Below is a small trained network, with its code and all its weights. Each question gives an input and a class and asks what happens when units are switched off, that is, made to give their printed mean instead of their output.

import numpy as np


def w(rows, s, z=0):
    codes = np.array(rows[::2]) - 128.0
    scale = np.full(codes.shape[1], s)
    scale[-1] = z or s
    return codes * scale


def norm(h):
    return h / np.sqrt((h * h).mean(-1, keepdims=True) + 1e-5)


def f(y):
    return np.maximum(y, 0)


def log_softmax(a):
    a = a - a.max(-1, keepdims=True)
    return a - np.log(np.exp(a).sum(-1, keepdims=True))


def net(x, mask):
    res = np.array(x, float).reshape(1, 2) / 4 @ E
    u = 0
    for l in range(2):
        y = f(norm(res) @ A[l][:, :-1].T + A[l][:, -1])
        res = res + np.where(mask[u : u + 11], y, B[l][:, -1]) @ B[l][:, :-1]
        u += 11
    return log_softmax(norm(res)[-1] @ U[:, :-1].T + U[:, -1])


A, B = {}, {}
E = w([
[53,179,179,151,145,189,63],'x0',
[91,255,109,129,173,62,198],'x1',
],0.0008)
A[0] = w([
[201,29,83,28,1,110,165,65],'L0N0',
[56,164,201,162,129,187,73,190],'L0N1',
[45,207,212,151,188,139,120,75],'L0N2',
[84,219,131,67,144,84,208,244],'L0N3',
[132,134,126,115,123,127,117,121],'L0N4',
[164,78,167,122,57,151,124,116],'L0N5',
[145,34,208,121,29,212,25,216],'L0N6',
[104,194,96,53,112,84,208,190],'L0N7',
[141,126,131,113,111,125,147,9],'L0N8',
[130,122,136,127,134,137,137,113],'L0N9',
[59,165,124,92,112,116,155,151],'L0N10',
],0.00087,0.0013)
B[0] = w([
[7,178,143,192,165,119,130,181],'L0N0',
[118,64,98,173,132,52,195,204],'L0N1',
[142,35,125,132,89,116,134,166],'L0N2',
[196,74,131,147,140,132,62,255],'L0N3',
[129,126,130,134,132,124,129,128],'L0N4',
[139,150,67,121,145,137,126,160],'L0N5',
[138,206,55,107,198,102,154,248],'L0N6',
[190,94,146,152,127,138,71,220],'L0N7',
[92,121,81,164,145,140,149,128],'L0N8',
[122,128,125,126,117,110,128,128],'L0N9',
[169,115,142,127,127,128,102,166],'L0N10',
],0.0015,0.0016)
A[1] = w([
[74,162,77,112,163,114,186,96],'L1N0',
[160,170,132,115,115,78,188,122],'L1N1',
[2,158,206,138,110,178,99,15],'L1N2',
[127,128,129,127,125,129,130,122],'L1N3',
[118,216,173,132,131,100,162,62],'L1N4',
[138,101,129,63,68,104,213,3],'L1N5',
[101,187,139,117,98,105,189,61],'L1N6',
[140,128,102,45,131,117,170,126],'L1N7',
[108,108,162,160,117,99,136,76],'L1N8',
[134,57,115,98,64,197,108,87],'L1N9',
[171,85,180,132,110,93,110,134],'L1N10',
],0.003,0.00075)
B[1] = w([
[185,187,162,178,106,191,72,193],'L1N0',
[47,85,157,80,107,160,102,250],'L1N1',
[103,54,24,177,122,53,251,223],'L1N2',
[130,125,127,132,125,129,136,128],'L1N3',
[97,73,152,30,108,160,89,205],'L1N4',
[26,92,73,209,168,99,179,178],'L1N5',
[148,115,153,102,133,178,77,161],'L1N6',
[112,137,128,191,131,141,138,193],'L1N7',
[159,161,111,121,121,185,106,145],'L1N8',
[72,198,207,58,128,112,108,217],'L1N9',
[122,199,114,174,131,184,126,194],'L1N10',
],0.0027,0.0016)
U = w([
[52,63,52,185,146,92,202,217],'0',
[62,126,192,2,136,161,49,194],'1',
[211,197,116,213,139,192,78,189],'2',
[249,131,170,81,103,79,183,1],'3',
[243,130,154,83,97,87,170,25],'4',
[239,131,163,93,99,75,165,18],'5',
[218,129,154,99,102,96,153,5],'6',
],0.0088,0.0031)

Each question gives the input, the list of numbers given to net, and the class t.
The units are the neurons (one row each of A and B). Each row of codes is followed by its name. A weight is (code - 128) times the scale printed after its matrix; where a second scale follows, it is the last column's (A, B and U).
mask holds one flag per neuron, layer by layer. A switched-off neuron (its flag False) gives its mean, the last column of its row in B, instead of its output. The means were averaged over made-up inputs and are rounded, as every weight is.
A unit's drop is (log p(t) with every unit on - log p(t) with that unit switched off) / (log p(t) with every unit on - log p(t) with every unit switched off).
The circuit of an input: a set's keep is (log p(t) with only the set's units on - log p(t) with every unit switched off) / (log p(t) with every unit on - log p(t) with every unit switched off). Starting from the 12 units with the biggest drops (on a tie, the unit counted first), units are removed one at a time, each time the one whose removal leaves the highest keep (on an exact tie, the one counted first), for as long as the keep stays at least 0.8.
units of the circuit, in order: the units of the circuit, biggest drop first
unit that matters most: the unit with the biggest drop
top k neurons: the k neurons with the biggest drops, biggest first
top k neurons in layer l: the k neurons of layer l with the biggest drops, biggest first
drop of u: that unit's drop, to one decimal
input [3,-1], class 2: top neuron in layer 1	(L1N0)
input [3,-3], class 2: units of the circuit, in order	(L1N1, L1N4)
input [-4,-5], class 1: top 3 neurons	(L1N9, L1N2, L0N1)
input [-3,-1], class 2: top 2 neurons in layer 1	(L1N0, L1N2)
input [6,-6], class 0: top 3 neurons	(L1N2, L0N3, L0N7)
input [3,3], class 2: top 4 neurons	(L0N3, L0N2, L0N0, L0N6)
input [-4,-6], class 1: top 2 neurons	(L1N9, L1N2)
input [4,3], class 0: top 2 neurons	(L0N6, L1N2)
input [2,4], class 1: top 2 neurons	(L1N2, L1N4)
input [-5,-8], class 1: top 2 neurons in layer 1	(L1N9, L1N2)
input [-8,-7], class 0: top 2 neurons	(L1N5, L0N3)
input [-2,2], class 2: top 2 neurons in layer 1	(L1N10, L1N2)
input [8,-8], class 0: top 2 neurons	(L1N2, L0N3)
input [-1,1], class 2: unit that matters most	L1N10
input [5,-5], class 0: top 2 neurons in layer 0	(L0N3, L0N7)
input [-1,-1], class 2: drop of L1N0	0.5
input [4,-2], class 0: drop of L0N0	0.0
input [-2,8], class 1: drop of L1N4	0.1
